Here is a tiny trained network, its code and every weight. The questions are about switching its units off for an input and a target symbol, where a switched-off unit gives its printed mean instead of its output.

import numpy as np


def w(rows, s, z=0):
    codes = np.array(rows[::2]) - 128.0
    scale = np.full(codes.shape[1], s)
    scale[-1] = z or s
    return codes * scale


def f(y):
    return np.maximum(y, 0)


def softmax(a):
    e = np.exp(a - a.max(-1, keepdims=True))
    return e / e.sum(-1, keepdims=True)


def log_softmax(a):
    a = a - a.max(-1, keepdims=True)
    return a - np.log(np.exp(a).sum(-1, keepdims=True))


def net(x, mask):
    ids = ['αβγεζηθλμξπστφψω'.index(c) for c in x.split()]
    T = len(ids)
    res = E[ids] + P[:T]
    u = 0
    for l in range(2):
        r = res
        for j in range(2):
            rows = slice(3 * j, 3 * j + 3)
            q, k, v = (r @ M[l][rows].T for M in (Q, K, V))
            z = softmax(np.where(np.tri(T) > 0, q @ k.T / 3**0.5, -1e9)) @ v
            o = O[l][rows]
            res = res + np.where(mask[u + j], z, o[:, -1]) @ o[:, :-1]
        u += 2
        y = f(res @ A[l][:, :-1].T + A[l][:, -1])
        res = res + np.where(mask[u : u + 16], y, B[l][:, -1]) @ B[l][:, :-1]
        u += 16
    return log_softmax(res[-1] @ U[:, :-1].T + U[:, -1])


Q, K, V, O, A, B = {}, {}, {}, {}, {}, {}
E = w([
[250,143,115],'α',
[127,194,148],'β',
[117,140,44],'γ',
[107,130,165],'ε',
[99,102,159],'ζ',
[167,187,178],'η',
[113,62,129],'θ',
[113,149,117],'λ',
[106,143,95],'μ',
[114,168,197],'ξ',
[122,135,103],'π',
[99,188,241],'σ',
[140,156,121],'τ',
[104,99,139],'φ',
[79,71,140],'ψ',
[208,229,225],'ω',
],0.017)
P = w([
[119,191,201],'0',
[169,154,115],'1',
[194,210,78],'2',
[255,110,81],'3',
[207,176,167],'4',
[168,196,159],'5',
[218,142,95],'6',
[196,224,171],'7',
[176,81,127],'8',
],0.0078)
Q[0] = w([
[200,142,108],'0.h1',
[110,36,42],'0.h1',
[3,254,139],'0.h1',
[2,20,191],'0.h2',
[72,154,146],'0.h2',
[43,32,206],'0.h2',
],0.0079)
K[0] = w([
[69,170,156],'0.h1',
[166,141,120],'0.h1',
[159,186,104],'0.h1',
[250,130,153],'0.h2',
[166,155,145],'0.h2',
[123,249,139],'0.h2',
],0.011)
V[0] = w([
[99,255,158],'0.h1',
[194,14,126],'0.h1',
[127,115,246],'0.h1',
[139,53,143],'0.h2',
[66,128,88],'0.h2',
[231,226,107],'0.h2',
],0.0093)
O[0] = w([
[213,34,128,253],'0.h1',
[163,244,105,47],'0.h1',
[154,70,137,240],'0.h1',
[58,141,40,89],'0.h2',
[91,107,195,75],'0.h2',
[254,171,46,203],'0.h2',
],0.0065,0.0057)
A[0] = w([
[89,182,102,92],'0.n1',
[148,108,161,184],'0.n2',
[183,130,254,252],'0.n3',
[56,62,70,106],'0.n4',
[25,94,160,109],'0.n5',
[99,138,158,208],'0.n6',
[104,202,143,168],'0.n7',
[131,135,33,135],'0.n8',
[105,123,77,235],'0.n9',
[164,130,145,40],'0.n10',
[218,139,107,169],'0.n11',
[100,156,98,111],'0.n12',
[73,149,181,100],'0.n13',
[170,119,98,107],'0.n14',
[58,168,197,133],'0.n15',
[248,102,123,187],'0.n16',
],0.0098,0.0034)
B[0] = w([
[152,76,93,129],'0.n1',
[116,38,21,172],'0.n2',
[124,109,69,236],'0.n3',
[167,114,107,137],'0.n4',
[77,215,44,139],'0.n5',
[224,159,95,142],'0.n6',
[205,52,141,135],'0.n7',
[145,141,196,146],'0.n8',
[215,83,187,141],'0.n9',
[83,60,132,148],'0.n10',
[46,169,149,210],'0.n11',
[153,89,135,129],'0.n12',
[115,164,55,137],'0.n13',
[90,171,117,161],'0.n14',
[84,162,2,143],'0.n15',
[108,153,118,254],'0.n16',
],0.0058,0.015)
Q[1] = w([
[2,102,193],'1.h1',
[74,195,191],'1.h1',
[69,134,158],'1.h1',
[211,229,141],'1.h2',
[203,141,190],'1.h2',
[153,143,161],'1.h2',
],0.0096)
K[1] = w([
[176,72,214],'1.h1',
[249,220,83],'1.h1',
[175,143,138],'1.h1',
[128,55,116],'1.h2',
[94,104,254],'1.h2',
[144,123,138],'1.h2',
],0.0092)
V[1] = w([
[79,108,112],'1.h1',
[140,81,97],'1.h1',
[70,248,88],'1.h1',
[113,99,197],'1.h2',
[163,117,78],'1.h2',
[39,135,141],'1.h2',
],0.014)
O[1] = w([
[127,67,254,195],'1.h1',
[121,169,209,250],'1.h1',
[137,42,57,107],'1.h1',
[70,147,169,14],'1.h2',
[197,155,130,254],'1.h2',
[195,98,113,64],'1.h2',
],0.0089,0.0063)
A[1] = w([
[101,116,248,4],'1.n1',
[69,86,105,55],'1.n2',
[70,54,120,23],'1.n3',
[252,179,138,115],'1.n4',
[49,131,152,63],'1.n5',
[209,184,143,65],'1.n6',
[188,143,197,184],'1.n7',
[175,102,171,180],'1.n8',
[188,236,103,89],'1.n9',
[89,106,132,202],'1.n10',
[138,167,158,140],'1.n11',
[114,180,63,107],'1.n12',
[117,50,211,170],'1.n13',
[144,79,97,44],'1.n14',
[194,74,115,101],'1.n15',
[190,105,136,81],'1.n16',
],0.013,0.0036)
B[1] = w([
[62,96,97,213],'1.n1',
[182,156,210,148],'1.n2',
[109,180,163,170],'1.n3',
[197,92,145,251],'1.n4',
[125,20,113,142],'1.n5',
[79,150,196,220],'1.n6',
[167,94,3,237],'1.n7',
[72,164,52,199],'1.n8',
[52,21,169,240],'1.n9',
[147,44,121,135],'1.n10',
[103,202,130,198],'1.n11',
[146,180,254,157],'1.n12',
[140,136,56,194],'1.n13',
[69,210,143,198],'1.n14',
[41,174,147,230],'1.n15',
[32,79,111,184],'1.n16',
],0.0046,0.013)
U = w([
[134,129,163,46],'α',
[140,161,143,137],'β',
[102,235,141,233],'γ',
[186,91,151,157],'ε',
[148,50,222,197],'ζ',
[55,118,252,82],'η',
[202,129,121,55],'θ',
[134,160,149,29],'λ',
[140,181,59,2],'μ',
[157,130,149,130],'ξ',
[161,106,162,126],'π',
[210,67,99,33],'σ',
[182,166,149,133],'τ',
[121,54,83,215],'φ',
[147,166,71,191],'ψ',
[164,4,174,48],'ω',
],0.011,0.0036)

Each question gives the input, a string of symbols that net reads in full, and the target symbol t.
The units are the heads (3 rows each of Q, K, V and O) and the neurons (one row each of A and B). Each row of codes is followed by its name. A weight is (code - 128) times the scale printed after its matrix; where a second scale follows, it is the last column's (O, A, B and U).
mask holds one flag per unit, layer by layer, with each layer's heads first. A switched-off unit (its flag False) gives its mean, the last column of its rows in O or B, instead of its output. The means were averaged over made-up inputs and are rounded, as every weight is.
A unit's drop is (log p(t) with every unit on - log p(t) with that unit switched off) / (log p(t) with every unit on - log p(t) with every unit switched off).
The circuit of an input: a set's keep is (log p(t) with only the set's units on - log p(t) with every unit switched off) / (log p(t) with every unit on - log p(t) with every unit switched off). Starting from the 12 units with the biggest drops (on a tie, the unit counted first), units are removed one at a time, each time the one whose removal leaves the highest keep (on an exact tie, the one counted first), for as long as the keep stays at least 0.8.
units of the circuit, in order: the units of the circuit, biggest drop first
k most important neurons: the k neurons with the biggest drops, biggest first
top k neurons in layer l: the k neurons of layer l with the biggest drops, biggest first
heads that matter: for each layer, one digit per head in row order, 1 if its drop is at least 0.15 and else 0, layers parted by /
input ψ σ ψ ω ψ γ, target φ: units of the circuit, in order	[0.h2 1.h1 0.n5]
input σ ω σ η ω ξ, target η: 2 most important neurons	[1.n9 1.n6]
input σ σ σ, target η: units of the circuit, in order	[0.h1 1.h2]
input σ ω ε σ ψ π, target η: units of the circuit, in order	[1.h1 0.h1 1.n9]
input ψ ψ π, target φ: units of the circuit, in order	[0.h2 1.h1 0.n5 0.h1]
input ψ ψ ψ ψ ω ψ θ φ, target φ: units of the circuit, in order	[0.h2 1.h1 0.h1]
input σ ξ μ ξ γ ξ π, target η: units of the circuit, in order	[1.h1 0.h1 1.n9 0.n2]
input α η ξ, target ψ: units of the circuit, in order	[1.h1]
input σ ε ε, target η: units of the circuit, in order	[1.h1 0.h1 1.n9]
input σ ξ ω, target η: heads that matter	10 / 10
input σ ω ψ, target η: units of the circuit, in order	[1.h1 0.h1]
input ψ γ α ξ σ ω ψ μ α, target φ: heads that matter	01 / 10
input ψ λ τ α ω ψ η, target φ: top 3 neurons in layer 0	[0.n5 0.n15 0.n11]
input σ σ σ ψ ψ ω, target η: heads that matter	10 / 11
input σ α ψ ψ ξ β, target η: units of the circuit, in order	[0.h1 1.h2 0.n15]
input σ ω σ ω ζ, target η: 2 most important neurons	[1.n9 1.n6]
input σ β ψ ω ψ ψ β, target η: units of the circuit, in order	[1.h1 0.h1 1.n9]
input ψ σ φ ψ ψ ξ ψ ζ α, target φ: top 4 neurons in layer 0	[0.n5 0.n15 0.n13 0.n8]
input ψ γ ξ σ λ ψ ε, target φ: top 3 neurons in layer 0	[0.n5 0.n15 0.n11]
input ψ ξ π, target φ: top 3 neurons in layer 0	[0.n5 0.n11 0.n15]
input σ ζ θ, target η: heads that matter	10 / 10
input ψ ψ μ, target φ: heads that matter	11 / 11
